[128 = 0]
(15) [117 141 137 144 138 128 114 150 163 121 150 108 119 135 157 152 161 130
  84 107]
(13) [130 135 109 182 120 113 145 120 149 103 137  98 162 145 161 129 136 129
 135 137]
(19) [141 116 130 129 107 102 100 167 164 149 155  90 116 109 136 162 147 125
 120 131]
(27) [120 145 140  47 139 168 144  64  75 132  81 158 137 141  58 127 140 123
  81 105]
(15) [126 146 106 139 158 110  91 168 162 111 143 119  98 139 158 156 152 161
  70 116]
(11) [135 144 148 122 113 116 134 128 141 150 142 104 134 118 138 153 151 110
 116 134]
(15) [116 107 164 128 102 158 148 118 127 145 139 116 142 118 114 118 124  95
 160 111]
(13) [116 116 141 108 125 161 130 136 125 138 134 115 122 131 101 130 120 123
 139  99]
(16) [137 100 165 160  92 126 131 125 126 151 149 122 128  89 130 112 109 107
 176 144]
(13) [133 106  98 165 124 128 128  98 113  89 108 134 150 136 113  99 107 151
 140 134]
(11) [123 180 133 126 156 131 165 152 123 151 145 125 121 148 168 135 111 120
 165 139]
(27) [128 169 146 172 149 168 142 134 113 135 163  82 111 135 128 139  92 162
 149 105]
(11) [127 147 154 155 131 138 140 114 122 132 141 125 127 121 143 125 126 127
 127 128]
(16) [135 143  82 131 149 133 129 112 108  99 107 119 137 156 105 127 109 168
 120 124]
(16) [130 110 121 106 143  71  66 203 176 138 141 170  72 103 177 145 161 129
  85 147]
(15) [ 96  87 159 151 109 181 121 148 162 120 160  86 131 130 114 130 140 114
 128  65]
(16) [ 98 157 146 119 154 172 152 129 132 123 136 120 129 159 136 136 142 121
 107  87]
(13) [151 145 114 110 139  71 114 192 141 167 144 147  91 110 173 141 111 126
 168 179]
(16) [151 170 109 120 146  97 140 126 104 142 119 140 121 130 143 133 108 143
 145 169]
(13) [167 161 137 154 120  73 125  92 106 141 122 145 126  93 152 131 129 137
 114 191]
(19) [139 176 150 120 124 114 159 106 122 154 134 114 144 127 149 151 147 106
 120 149]
(11) [ 93  43 146 179 109 169 109 132 147  87 134 152 130 118 121  73 115 119
 150  88]
(11) [157 151 118 107 120  99 114 103 117 138 116 111 131 116 107 159 148 142
  85 148]
(16) [144 140  94 144 144 117 121 129 111 115 121 127 121 135 122 123  98 166
 141 143]
(19) [151 148 150 115 100  96 124 133 147 168 149  86 131 104 137 173 160 107
 111 148]
(19) [134 148 153 112 132 129 127 124 115 151 133 135 110 112 126 137 129 126
 117 134]
(27) [136 129 159 151 106 128 118  81 126 122 129 115 139 105 116 138 158 128
  75 125]
(27) [125  98  92 156 122 102 111 157 167 100 131 121 140 139 155 125 140 131
 129 132]
(11) [115 135 141 119 134 141 145 136 130 136 133 134 129 136 140 125 129 111
 141 121]
(11) [157 131  64 173 146  95 105 158 124 106 131 113 113 135 136 123  78 189
 164 157]
(16) [147 144  99 115 146  84 107 152 129 132 120 150 105 123 148 137 125 147
 118 162]
(11) [141 117 124 176 118 118 110 125 133 115 140 111 125 113 132 125 117 151
 129 136]
(19) [151 142 168 100  99 120 131  85 103 165 124 120 131  93  97 147 144 111
 106 145]
(27) [118 141  92 153 153 163 134 140 127  99 135  87 133 167 113 132 102 168
 139  92]
(19) [123 113  96 131 128 119 126 140 145 108 121 122 143 147 134 126 133 130
 132 125]
(16) [140 119 106 129 130 106 108 138 130 121 121 135 119 123 127 128 124 144
 123 142]
(15) [150  91 115  95  95 107 113 183 137 174 144 101 114 103 103 140  95 116
 205 147]
(19) [138 138 187 130 129 133  91 169 133 177 173 119  63  77 133 151 120 137
 119 123]
(13) [139 141 122  97 147  86 107 144 124 140 114 181  97 113 152 128 137 130
 105 163]
(19) [130  85 124 114 110 143 113  93 103 113 100 147 135 115  73 104 117 135
 123 120]
(27) [135 112 119 135 111 115 122 118 133 120 122 121 142 123 121 128 135 126
 125 135]
(15) [144 138 132 100 130 100 117 161 128 164 137 139 100 108 140 141 120 123
 146 155]
(15) [145 115  93 113 131 110 111 145 117 129 116 135 116 126 109 124 100 150
 152 145]
(27) [141  96  55 151 115 118 131 155 138 105 124  82 157 155 108 122  85 153
 200 133]
(13) [127 124 154  81 131 147 116 124 104 152 120 149 101 110  92 129 123 126
 117 117]
(15) [128 136 109 140 139 126 129 109 122 103 114 133 139 142 128 123 132 144
 107 129]
(27) [113 142  91 110 159 172 140 125 110 103 112 110 135 174  91 129 107 160
 128  88]
(13) [118 152 166 103 125 141 139 153 149 166 158  97 119 126 142 164 154  99
 119 109]
[134 149 168 149 117 133 134  92 121 137 138 117 132 108 131 137 146 122
  97 130]  (11)
[123 103  88 153 135 154 110 118 124  83 116 108 137 149  89 117 110 171
 117  96]  (16)
[149 127 156 127 108 143 127  88  85 149 124 122 122  95  79 122 100 139
 143 136]  (13)
[ 89 165 252 124 136 174 156 118 132 173 166 161  99 100 177 128 169  67
  93 100]  (15)
[152 115  33 123 151  90  99 177 127 105 110 127 115 151 117 125  81 183
 168 153]  (11)
[134 120 143 141 107 156 140 126 118 146 147  84 135 120  98 131  99 129
 174 114]  (13)
[122 114 145 102 124 161 123 114 105 136 120 133 118 120  83 121 116 131
 127 105]  (13)
[138 128 120 108 119 107 118 138 141 139 128 115 129 124 126 150 146 123
 113 135]  (19)
[162 131 121 137 112  84 126 124 110 150 125 138 124  99 134 122 102 131
 167 183]  (16)
[109 148 135 140 159 145 126 153 142 120 144 133 108 144 157 131 132 138
 111 107]  (27)
[127  68  90 159  74 142 133 134 167 105 139  37 188 148  91 140 130 119
 169  97]  (15)
[132 147 141 133 130 128 135 117 122 135 133 123 128 124 134 134 132 128
 120 133]  (11)
[123 128 159 123 108 129 136 129 147 148 144 111 136 118 139 144 156  97
 119 122]  (11)
[127 162 103  88 156 121 150 156 121 145 122 135 123 155 141 138 115 126
 155 139]  (11)
[125 133 190 130 116 111 130 164 148 178 165 148  98  88 180 131 138  84
 152 150]  (16)
[117 161 114 120 162 127 145 143 128 123 125 146 123 155 159 127 127 130
 128 131]  (19)
[166 156 154 150 107  99 133  97 102 160 138 115 125  89 129 138 115 132
 139 173]  (13)
[104 124 106 107 155 132 122 151 146 105 116 154 123 157 144 124 146 128
 102 109]  (27)
[131 205 155 106 176  93 139 184 133 178 155 165  75 122 210 149 130 117
 133 167]  (16)
[122 134 143 115 140 114 130 164 137 150 139 159 104 120 165 123 125 109
 149 144]  (27)
[134 117  97  94 121 109 122 121 131 120 103 130 144 138 109 137 145 125
 110 134]  (19)
[123 123 146 115 120 125 117  92 130 117 112 147 135 119 121 131 169 117
  65 122]  (27)
[118  99 106  90 130 133 118 132 126 116 104 151 130 139 102 117 129 125
 124 117]  (11)
[141 146 140 121 128 102 134 137 124 153 133 142 118 113 151 132 125 116
 143 159]  (16)
[155 144 139 139 114 105 131 137 119 162 146 109 118 102 135 139 106 129
 166 161]  (13)
[125 142 139 135 136 136 137 133 124 135 137 127 122 129 138 127 120 128
 138 127]  (16)
[134 149 129 135 121 115 154  94 122 125 118 125 158 135 141 130 144 113
 121 146]  (15)
[127 109 100  80 151 109 103 201 134 149 126 167  83 126 135 121  99 133
 169 141]  (13)
[156 115 127 170 100 134 135  92  92 130 129 101 142 105  89 110  77 150
 182 146]  (13)
[154 140 161 131  91  93 111 153 162 177 169  69 120  91 143 182 160 109
 115 144]  (19)

[13] [150 131 151 172 117 115 166 133 149 132 143 141 150  89 112 163 170 124
 116 121]
[20] [167 149 135 148 168 159 123 117 132 152 117 104 150 140 131 109 127 139
 132 140]
[13] [135 139 103 124 112 105 173 158 163 140  89  82 157 167 101  99 117  96
  92 183]
[9] [173 135 135 134 165 154 138  96 137 159 109 117 146 121 126 129 140 133
 128 138]
[24] [136 150 147 117 123 107 114 139 153 171 109 155 121 128 149 134 143 146
 162 112]
[24] [135 116 117 139 151 141 124 112 109 108 140 124 138 108 132 136 143 108
 123 130]
[13] [140  91 107  92 134 145 102 110 127 167  89 125  97 118 138 126 120 150
 144 114]
[9] [133 101 116 137 131 157 114 128 114 128 127 105 115 125 120 118 112 148
 122 120]
[18] [111 151 127 147 102 107 104 155 146 162 122 111 131 170 119 124 152 122
 174 162]
[20] [126 114 117 130 110 107 126 185 144 133 110 129 119 113 147 113 115 143
 116  98]
[13] [128  61 117 143  85 144 135 139 130 144 120 115  92  93  97 148 126 168
 113 100]
[18] [121 133 129 111 118 128 119 123 133 147 116 125 116 152 123 121 117 139
 142 137]
[13] [134 122 132 138 131 129 136 123 126 122 136 136 132 108 127 141 140 125
 123 120]
[9] [188 126 150 124 163 154 132 100 148 182  98 145 127  92 144 139 137 168
 134  94]
[20] [126 117 141 112  85 103 180 152 158 127 114 143 117 114 110 133 104 150
  84 107]
[9] [141  94  94 135 139 154 106  86 118 165 107  87 128 135 100 143 169 103
 160 177]
[26] [108  98 111 126 110 125 130 141 114  99 137 124 114 114 123 129 116 125
 108 117]
[18] [ 91  97 115 127 103 121 100 127 103 107 151 140 101 115 127 149 141 121
 148 118]
[18] [ 84  77 108 107 107 151  94 100  81  93 154 129  82 124 115 139 109 137
 136 116]
[20] [107 124 123 134 118 124 121 136 115 105 146 127 124 132 126 128 125 120
 128 130]
[20] [171 135 160 133 142 170 165  60 140 161 123 119 136 132  86 146 130 155
 117 147]
[24] [138 166 154 130 113 121 131 133 162 180 109 124 131 169 116 120 128 153
 155 146]
[24] [131 113 117  78 163 125  97 132 110 114 113 171 105  87 193 117 103 139
 126  65]
[20] [ 50  99 109 129  79 103 103 146  88  61 180 143  99 126 121 147 131 101
 137 124]
[18] [ 96  87 129  82  96 138 104  96 109 132 129 155  70 121 121 147 106 163
 145  98]
[13] [ 93 159 138 124 109 126 101 150 123 122 142 118 116 187 127  97  93 146
 149 139]
[18] [137 113 153  68 109 148 134  86 141 173  97 155  79 132 118 133  85 194
 130  95]
[26] [143 124 120 153 137 143 162 123 127 108 134  96 154 129 101 123 127 110
  91 154]
[18] [116 129 111  85 154  59 148 144 124  69 131 202 147  54 198 153 158  56
 102  87]
[26] [129 101 118 145 105 149 108 143 132 160 114  96 107 142 107 119 120 163
 142 129]
[20] [153 137 142  69 118  90 178 108 176 172  77 170 127 110 134 147 133 127
 112 121]
[9] [101 110 152 179  73 131  74 161 126 162 158 138  87 122 117 157 157 185
 194  94]
[24] [139 140 139 115 106 106 125 133 167 194  92 137 120 141 126 138 150 144
 164 136]
[24] [128 105 112  98 126 119 122 130 131 139 104 140 111 110 143 130 125 129
 128 111]
[9] [125  98 129 146 107 142  94 133 124 159 129 128  98 113 123 145 144 164
 163 106]
[13] [105 127 117 126 141 134 126 125  95  68 159 126 133 130 134 117 108 104
 105 129]
[24] [101 113 129 155  75  93 144 157 141 121 145 136 124 113 105 159 161 116
 131 131]
[26] [137 129 126 142 136 133 158 117 126 107 137 114 149 124 110 131 132 107
  99 147]
[26] [137 157 138 138 162 122 173 122 118  64 158 139 171 112 138 123 121  88
  75 131]
[9] [139 142 142 162 137 153 128 135 123 121 146 107 139 142 118 114 115 147
 121 130]
[26] [150 142 124 128 146 129 145 101 142 151 110 113 153 140 115 133 153 100
 132 169]
[20] [110 117 111 123 102  90 127 203 143 116 113 135 119 115 155 109 110 131
 111  96]
[13] [114 130 125  93 138 143  77 115 112 146 117 135  97 153 151 110 103 153
 166 116]
[26] [158 176 122 140 199 139 119 178 122  94 124 110 171 141 186  60  84 120
  95 112]
[9] [179 132 141 129 160 148 132  94 145 178 101 133 138 108 132 142 152 143
 142 124]
[24] [121 178 160 165 163 160 126 131  94  59 191 123 153 153 136  97  86 138
 103 120]
[26] [113 128 101  86 148 102 104 145 119 111 111 148 124 121 176 112 120  99
 133 115]
[18] [150 110 137 141 145 129 154 124 123 102 142 155 137  65 142 151 140 127
  95  87]
[125 165 127 120 107 108 136 159 164 167  94  99 139 192 114  95 112 129
 138 171]  [13]
[115 127 141 114 148 148  79 102  95 118 153 161 101 116 158 136 123 150
 163  91]  [13]
[143 106 142 168 122 140 137 131 126 124 149 135 127  84 119 155 150 147
 120 100]  [18]
[152 171 146 137 165 129 144 120 135 121 133 133 163 134 142 117 130 114
 118 137]  [26]
[131  94 102 113 137 132 126 115 117 122 116 125 122 104 132 135 135 112
 119 126]  [24]
[162 102 146 103 148 177 157  81 120 125 120 135 109 102 117 126  80 178
  81  91]  [18]
[118 136 165 146 109 128 152 115 123 100 170 158 124 110 112 155 128 146
 114 106]  [26]
[134 144 115 139 151 125 107 162 127 125 121 115 143 137 156 100 123 119
 133 127]  [20]
[160 103 142 167 132 185 124 100 122 158 134  99 118 119  93 138 129 177
 132 122]  [20]
[147 113 108 128 120 142 109 114 149 203  82  87 121 157 102 127 152 135
 168 170]  [26]
[110 154 130  90 127  88 161 144 135  85 129 158 141 130 150 115 102  99
  90 122]  [9]
[111 117 118 142 117 127 148 141 115  83 150 114 136 126 113 123 115 111
  93 135]  [13]
[171  65 156 144  93 180 153  75 146 197 111 124  86  86  68 176 137 211
 125  99]  [20]
[116 113 145 114  86 118 174 115 141 119 134 144 113 119  94 150 115 142
  96 122]  [20]
[146 142 133 151 157 145 122 106 120 129 140 120 149 126 128 134 151 115
 140 143]  [24]
[139 121 147 140 129 165 140  68 117 135 147 120 124 132  88 152 136 143
 131 146]  [20]
[162 148 133 152 149 146 148 111 143 151 117  96 159 147 106 121 141 120
 123 166]  [26]
[ 77 156 153 172  78 119 134 174 119  79 185 115 128 172  98 113  99 143
 117 136]  [13]
[186 142 130  90 186 139 167  87 146 146  87 138 155 106 148 120 120 116
  92 127]  [9]
[120 122 133 132 108 138 114 124 130 150 127 119 111 146 111 130 125 151
 148 133]  [18]
[163 138 103 106 166 100  91 179 157 183  64 136 137 111 198 101 143 123
 158 103]  [20]
[133 118 118 145 150 153  85 113 107 141 134 116 124 126 136 131 148 129
 164 131]  [20]
[ 94 136 150 177  82  87 137 171 133  98 177 156 133 105 121 163 166 118
 137 112]  [24]
[121 129 136 120 101  97 124 150 151 156 115 153 115 118 138 143 145 138
 150 111]  [24]
[127 144 156 137 122 136  99 148 130 145 137 145 108 134 145 120 111 178
 153  91]  [26]
[141 120 121 206 143 151 132 148 111  96 165  91 161 110 111 132 155 111
 112 140]  [18]
[141 122 120 136 155 141 143 122 113  94 139 122 145 108 134 122 121 112
  95 123]  [18]
[129 120 117 124 139 130 136 122 119 108 130 125 135 118 130 127 126 111
 111 131]  [13]

[73] [126  96 137 182 104 119 132 138 130 164 153 109 117 133  97 151 114 173
 108  85]
[78] [122 167 133 126 149  98 116 148 152  98 104  95 140 123 114 110 149 183
 128  76]
[81] [101  94  96  88 111  94 150 104 139 125 176 147 121 117 161 139 134 127
 129  95]
[81] [111 100 150 106 138 109 136 122 129 141 111 162 111 138 170 136 133  99
 169 152]
[70] [114 184 122 156 166 135 116 135 124  85 102 144 108 153 102 128  99 100
 117 130]
[70] [119  73 115 155 138 116 135 107 121  93 137 151 110 166 125 114  69  58
 159 142]
[73] [134 142 149 135 129 136 125 139 131 149 112 127 126 124 127 138 139 150
 126 131]
[70] [ 73  81 115 188 137  60  50 173  75 117 132  65 129 146  78  83  94  83
 178 119]
[75] [114  76 102 188 107 114 148 118 117 130 178 117 106 148  93 149  99 125
  91  81]
[73] [130  92 165 145 120 112 141 141 128 168 110 115 121 132 140 144 161 156
 136 118]
[78] [123 142 163 129 119 121  75 178  93 189  97  77 150  98 121 118 181 156
 146 157]
[81] [177 139 115 159 130 174 115 128 113  86 115  85 161 137  80  85 105 103
 111 159]
[78] [127 143 100  82 133 119 115 118 139  90 138 124 152 114 139  95 121 119
 147 128]
[73] [ 91 124 109  98 113  81 106 145 121 147 157  99 138  98 137 125 164 160
 131  90]
[70] [ 93 142 135 153 140 125 130 138  99 152 122 155  88 142 130 168 138  96
 107 140]
[70] [149  85 118  94 106 131 163 104 136 128 148 123 144 117 157 124 156 128
 122 128]
[70] [115 103 114 128 126 111 132 128 107 119 137 111 127 132 131 122 148 101
 122 127]
[70] [115 111 119 127 134 138 177 103 111 126 135 172  91 149 157 167 147  71
  96 146]
[78] [141 117 155 109 127 134 104 145 106 152  95 109 149 116 145 106 158 109
 163 182]
[73] [138 133 162 108 143 132 134 136 126 138  83 132 130 129 157 127 168 121
 146 160]
[73] [116 131  85 118 125 123 121 114 125  95 163 129 133 126 117 114  99 105
 121 117]
[81] [151 153 140 120 147 156 134 124 127 109  93 137 133 136 134 119 135 104
 129 165]
[75] [106 150 121 126 136 108 128 134 135 123 132 130 117 126 127 140 138 148
 116  96]
[75] [188   4 163 184 102 153 161 133  66 154  97  49 152 153 122 103 195  68
 119 192]
[75] [ 94 179 167 118 166  86 140 143 170 130  84 161  95 137 154 161 154 188
 139  75]
[78] [124 137 121 117 129 106 121 138 135 116 128  97 143 116 123 113 152 159
 125  97]
[75] [116 121 141 153 134 113 144 124 150 133 130 152 102 145 126 152 105 150
 128  94]
[78] [131  63 141 158  91 126 147 138  93 191 148  95 123 122 128 155 179 134
  98 129]
[73] [168 156 187 131 150 174 146 128 143 145  62 163 120 143 147 142 135 128
 142 181]
[81] [ 60  99 136 100 123  57 134 134 134 173 150 159  92 119 176 169 159 152
 150  83]
[81] [124 172 145 176 115 137 106 158 137 174 135 111 121 114  82 158 119 210
  94  86]
[75] [121 178 136 124 151 126 127 137 140 113 103 134 121 129 126 134 141 146
 118 115]
[81] [131 161  89 111 127 133 140 121 128  93 149 105 142 114 116 122 154 138
  81 100]
[81] [ 93  97 122 119 127  84 125 133 117 135 139 122 118 128 146 130 147 119
 144 110]
[75] [118 220  86 122 145 149 106 129 132  85 142 134 131 117  94 124 102 132
  89 113]
[70] [109 132 156 162 128 127  99 146 125 172 122 155 104 136 115 150  85 136
 153 139]
[78] [119 147 119  94 116 126  80 149 106 149 134 103 156  94 129 105 143 128
 148 156]
[75] [118 116  91 195 119 126 144 127 106 108 167  97 111 147  74 144 117 122
  61  81]
[78] [122 148  95 100 132 133 123 108 141  94 152 155 131 125 131 116  89 108
 135 129]
[73] [103 122 102  56 102 102 132  97 180 145 191 187 126  96 172 143  87 172
 161  89]
[162 151 147 132 131 173 135 119 144 131 110 153 131 132 125 132 102 131
 129 159]  [81]
[157  52 108 126 119 138 129 102 114  88 139 117 152 147 130  77  86  51
 169 175]  [81]
[157 159 127 124 144 151 132 113 163  86 114 143 139 137 117 108  86 139
 138 126]  [70]
[102 219  82 118 142 138 105 120 153  91 163 165 117 118  99 138  66 147
 102  92]  [75]
[127 170 116 114 138 127 126 139 121 109 118 100 140 115 121 122 172 142
  97 115]  [70]
[126  96 132 127 117 129 144 117 125 146 140 147 117 133 144 143 125 114
 132 137]  [70]
[122 146  83 137 165 107 115 129 114  24 115  80 147 151  95  70 123  76
 121 112]  [70]
[129 106 204 157 153 105 165 131 170 152  69 168  89 164 157 163 132 169
 162 104]  [75]
[143 110 103 155 112 154 128 115 117 119 160 125 132 135  99 123  86 104
 111 138]  [75]
[105 117 127  39 117  93 135 109 165 148 149 173 131  98 198 134 139 155
 176 116]  [73]
[113 131 176 175 121 126  69 159 140 196 119 154 112 129 101 142  48 169
 187 137]  [70]
[123 147 154 159 125 130 112 149 132 166 119 128 117 125 109 149 120 170
 125 116]  [81]
[109  81  89 120  90 100 136 109 142 140 203 128 128 113 128 137 102 155
 121  75]  [81]
[144 131 187 159 158 102 141 158 146 122  53  84 130 147 124 121 185 182
 135  95]  [78]
[132 152 123  83 142 115 101 136 137  97 107 106 160 111 139  85 142 131
 162 136]  [78]
[105 182 114 117 127 119  80 153 124 137 139 112 139 101 107 121 123 160
 128 113]  [78]
[127 122 118  93 110 148  94 130  97 157 142 134 146 104 143 113 123  85
 155 194]  [78]
[ 99 150 128 137 131 111 109 156  98 150 123 104 121 117 119 141 170 133
 107 122]  [70]
[126 154 119 150 134 134 109 146 105 119 121  96 134 127  98 119 140 123
 105 130]  [73]
[ 97 132 129 102 147  94 133 135 116 119 111 129 117 129 158 131 175 108
 133 125]  [81]
[161 135 145 137 127 168 131 119 140 132 115 148 133 134 122 126  95 126
 136 159]  [81]
[124 175 189 185 153 142 106 166 125 169  69 140 100 146 104 157 121 156
 132 142]  [78]
[123 167  46  87 101 160  81 109 115 104 206 137 158  91 101  99  59  95
 118 151]  [75]
[112 113  99  70 132 108 159 100 134  98 146 152 125 124 175 127 154  95
 129 125]  [81]
[ 90 137 128 163 145 110 107 147  96 132 120 131 100 145 111 141 121  93
 125 133]  [70]

<24> [126 116 140 138 147 137 128 117 125 121 141 129 116 123 115 141 119 119
 115 128]
<20> [140 162 128 173  65  94 165 173 127 121 164  85 191 142 137 167 116  99
  67 131]
<18> [108  93 103 136 111 105 135 148 149 136 122 137 170 149 130 124 162 135
  86 165]
<24> [124  97 113 144 121 131 134 107 165 158 103 110  90 171 147 104 172 127
 135 133]
<18> [149 157 126 145  72  97 171 169 148 121 111 101 132 166 162 129 129 138
 103 114]
<18> [133 162  90 119 103 111 117 150 128 149 106 150 157 119 155 112 143 154
 176 121]
<24> [127 128 146 144 105 109 151 152 131  99 140 110 134 153 133 138 112 123
  86 121]
<17> [147 206 119  97  69  73 149 218 105  80 103 160 186 119 166 122  84 186
 138  98]
<20> [179 132 142  68 148 161 180 116 137 162  86 111 130  80  88 145 143 123
  72 190]
<20> [ 77  66  89  91 170 134  65 102 136 145  99 190 129 130 126  73 173 162
 182 154]
<30> [165 144 123  74 123 148 155 118 143 166  74 110 114 113 126 109 154 138
 134 156]
<18> [135 166  82 119 145 128  97 136 107 159 122 187 174  65 129 139 133 154
 190 131]
<17> [137 119 126 164 148 129 141 124 142 129 127 144  96 133 133 150 129 135
 121 116]
<17> [102 123 122 140 116 100 112 155 122  96 138 152 145 148 145 118 116 148
 133 110]
<20> [146 143 151 124 155 153 129 104 118 125 130 123  83 110 120 137 106 122
 150 106]
<20> [171 174 161 108 131 150 160 126 104 126 139  98 132  81 101 164  91 104
 103 131]
<30> [139 134 122 111 135 134 131 127 128 139 113 137 129 112 124 127 133 136
 134 137]
<24> [132 170  95 160  78  88 134 177 126 131 139 137 188 129 156 144 127 139
 132 117]
<18> [133 172  93 119  73 103 121 156 132 149 106 122 160 140 168 100 146 145
 177 115]
<30> [ 99 113 140 154 126 134 101 109 108 124 188  98 159 127 106 142 119  78
 114 133]
<30> [ 79  84  82 144 118  82 103 168 141 114 125 189 188 153 144 113 157 166
 113 150]
<17> [139 109 128  85  90 124 167 138 155 150  90  84 151 153 123 104 167 121
  71 182]
<18> [ 79  67 103 106 119 118  96 118 148 140 112 131 149 169 133  75 179 133
 130 163]
<24> [139 129 107 157 132 136 132 112 144 165 126 125 119 125 133 141 152 119
 141 131]
<30> [111 128 151 126 114 120 119 135 112  96 153 109 137 143 126 121 104 115
 118 115]
<18> [129 132 137 139 106 124 139 132 127 127 147  96 145 137 124 138 125 104
 102 133]
<30> [139 138 120 151 162 140 121 117 120 137 138 159 118  94 120 157 118 132
 147 118]
<30> [143 127 146 197 114 128 156 114 157 128 139  85  54 184 157 142 127 108
 124  82]
<20> [127 122 125 147 157 150 110  96 125 147 143 132 106 112 119 139 132 113
 154 121]
<17> [142  90 145 171 157 134 170 121 154 123 132 129  91 141 112 169 131 121
  58 140]
<24> [123 147 116 143 144 124 107 137 103 123 157 163 165  88 117 155 108 130
 143 122]
<20> [139 128 151  94 145 137 136 124 131 105  93 136  70 139 137 103 112 156
 146 106]
<24> [137 135 178 121 143 134 148 137 101  80 159 116 129 107  97 161  74 111
  74 124]
<17> [113 124 116  75  80 114 123 143 134 139 102  99 172 151 137  79 157 129
 125 160]
<30> [148 146 164 133 110 135 154 122 133 112 125  80  74 159 142 123 107 114
 126  95]
<17> [149 135 129 153 129 114 162 152 142 116 116 145 113 133 138 153 119 149
 100 119]
<18> [142 152  98 127 149 125 121 142 121 141 112 184 143  85 132 144 127 162
 160 126]
<20> [113  96 114 176 180 159  90  69 140 160 142 146  63 131 129 130 149 115
 187 104]
<17> [149 163 130 106 108 119 147 154 119 121 114 127 147 113 133 132 113 141
 124 127]
<24> [ 95 100 158 150 131 103 124 154 114  61 167 140 140 152 120 141  89 128
  78 113]
[129 122 119 120 124 116 135 140 145 123  95 145 105 150 150 107 139 159
 141 119]  <18>
[131 121 145 137 167 164 113  85 114 141 156 118 106  98  99 149 118  96
 137 128]  <17>
[149 127 104 176 114 133 152 112 164 179 118 103 105 149 145 142 170 112
 128 132]  <24>
[ 68  71 135 130 148 143  67  86 114 122 173 115 137 145 106 102 138  90
 142 138]  <17>
[182 138 146 111  87 115 223 164 166 132  78  84 121 153 133 143 141 136
  32 162]  <20>
[ 93  99 133 123 137 137  91 104 117 125 154 118 139 135 114 110 133 105
 138 135]  <17>
[135 152 109 124  97  99 140 166 137 121 100 146 140 143 160 115 131 163
 141 115]  <17>
[173 207 102 150 113 115 149 166 110 144 132 156 172  70 138 179 105 144
 146 113]  <18>
[102 103 114 111 125 112 109 138 137 115 106 153 127 154 144  92 143 157
 144 128]  <20>
[122 131 111 198  91 104 139 143 142 139 163 104 156 156 144 156 140 102
 102 121]  <20>
[145 131 138  98 125 130 152 137 133 125 103 123 125 124 123 124 128 138
 106 143]  <20>
[112 117 128 111 117 130 110 116 132 130 119 113 115 153 139  93 140 127
 153 123]  <18>
[126 133 153  80 111 151 120 106 107 138 146  67 159 114  98 113 125  81
 113 158]  <30>
[149 143 141 157 140 138 147 124 120 130 154 119 129 104 111 172 109 106
 101 126]  <24>
[103 113 151 104 151 164  80  75 103 132 158  99 111 118 104 104 120  88
 168 123]  <18>
[ 99 138 149  94 132 139  80 117  79 104 173 117 170  98 102 117  94 100
 150 126]  <17>
[124 121 106 156 154 132 114 119 127 146 142 160 140 104 120 151 137 129
 138 134]  <30>
[137 109 124  97 114 145 144 106 151 169 101  87 128 140 119 106 171 109
 109 171]  <17>
[120 109 117 163 137 130 120 111 145 141 131 131 100 149 139 128 146 125
 143 117]  <20>
[118 129 116 135 101 107 131 151 129 126 136 124 170 137 133 130 134 126
 107 140]  <20>
[121 109 108 222 143 119 129 119 153 139 154 146  95 154 147 162 141 124
 132  99]  <30>
